Here is a tiny trained network, its code and every weight. The questions are about switching its units off for an input and a class, where a switched-off unit gives its printed mean instead of its output.

import numpy as np


def w(rows, s, z=0):
    codes = np.array(rows[::2]) - 128.0
    scale = np.full(codes.shape[1], s)
    scale[-1] = z or s
    return codes * scale


def f(y):
    return np.maximum(y, 0)


def log_softmax(a):
    a = a - a.max(-1, keepdims=True)
    return a - np.log(np.exp(a).sum(-1, keepdims=True))


def net(x, mask):
    res = np.array(x, float).reshape(1, 8) / 4 @ E
    y = f(res @ A[0][:, :-1].T + A[0][:, -1])
    res = res + np.where(mask, y, B[0][:, -1]) @ B[0][:, :-1]
    return log_softmax(res[-1] @ U[:, :-1].T + U[:, -1])


A, B = {}, {}
E = w([
[69,101,121,204,82,223,39,108],'x0',
[143,41,199,83,152,78,74,153],'x1',
[179,80,105,140,124,107,159,180],'x2',
[106,110,196,87,112,116,160,166],'x3',
[80,153,155,95,64,91,179,71],'x4',
[137,149,137,122,94,133,86,123],'x5',
[78,174,209,87,178,133,152,60],'x6',
[169,113,101,120,2,67,172,148],'x7',
],0.012)
A[0] = w([
[173,6,77,135,89,80,100,230,194],'N1',
[31,124,140,150,123,238,8,85,184],'N2',
[126,142,226,169,128,163,71,101,8],'N3',
[125,57,176,189,85,67,76,227,123],'N4',
[61,131,254,52,168,159,114,65,254],'N5',
[125,132,6,143,154,196,97,151,120],'N6',
[139,139,26,192,150,219,63,123,153],'N7',
[172,177,116,148,11,127,207,141,156],'N8',
],0.0081,0.0047)
B[0] = w([
[249,50,82,51,77,192,118,192,231],'N1',
[32,77,198,206,57,251,24,32,251],'N2',
[78,72,162,126,93,100,137,66,169],'N3',
[136,44,135,44,65,199,134,146,195],'N4',
[44,88,189,55,249,53,84,27,241],'N5',
[214,148,69,228,142,215,137,175,195],'N6',
[154,243,29,254,116,218,58,229,224],'N7',
[109,174,85,130,41,79,182,134,220],'N8',
],0.0079,0.016)
U = w([
[255,42,107,50,106,145,113,231,68],'0',
[56,125,186,174,124,179,36,87,3],'1',
[156,154,182,66,245,44,186,142,163],'2',
[127,221,85,124,54,64,205,104,201],'3',
[183,222,54,224,176,172,74,202,143],'4',
],0.012,0.0075)

Each question gives the input, the list of numbers given to net, and the class t.
The units are the neurons (one row each of A and B). Each row of codes is followed by its name. A weight is (code - 128) times the scale printed after its matrix; where a second scale follows, it is the last column's (A, B and U).
mask holds one flag per neuron, in row order. A switched-off neuron (its flag False) gives its mean, the last column of its row in B, instead of its output. The means were averaged over made-up inputs and are rounded, as every weight is.
A unit's drop is (log p(t) with every unit on - log p(t) with that unit switched off) / (log p(t) with every unit on - log p(t) with every unit switched off).
The circuit of an input: a set's keep is (log p(t) with only the set's units on - log p(t) with every unit switched off) / (log p(t) with every unit on - log p(t) with every unit switched off). Starting from all 8 units, units are removed one at a time, each time the one whose removal leaves the highest keep (on an exact tie, the one counted first), for as long as the keep stays at least 0.8.
circuit, biggest first: the units of the circuit, biggest drop first
k most important neurons: the k neurons with the biggest drops, biggest first
drop when u is switched off: that unit's drop, to one decimal
input [-8,-2,-2,8,-2,-5,0,5], class 3: circuit, biggest first -> (N8)
input [-6,6,-7,0,1,5,-4,-8], class 2: circuit, biggest first -> (N2, N7)
input [0,-1,-2,7,3,3,7,7], class 2: circuit, biggest first -> (N5, N2)
input [-5,-3,2,5,4,-3,-4,-5], class 2: 3 most important neurons -> (N7, N2, N1)
input [-7,0,-5,-2,4,2,-7,-6], class 2: circuit, biggest first -> (N7, N2)
input [3,-5,-3,6,-5,4,6,8], class 3: circuit, biggest first -> (N8, N2)
input [-8,-7,5,8,4,1,-5,-8], class 2: 2 most important neurons -> (N7, N2)
input [-4,-4,2,3,-8,4,-1,1], class 0: 3 most important neurons -> (N1, N2, N7)
input [-7,-6,6,-7,0,1,-3,5], class 3: 2 most important neurons -> (N8, N4)
input [5,8,-1,-7,5,0,-4,1], class 0: 2 most important neurons -> (N1, N5)
input [0,4,-4,6,3,-7,8,-4], class 2: 2 most important neurons -> (N5, N7)
input [6,1,4,3,-1,-7,7,8], class 0: drop when N2 is switched off -> 0.6
input [7,5,2,8,-6,6,-6,-2], class 0: drop when N1 is switched off -> 2.4
input [7,-5,1,-2,5,1,-4,7], class 4: circuit, biggest first -> (N7)
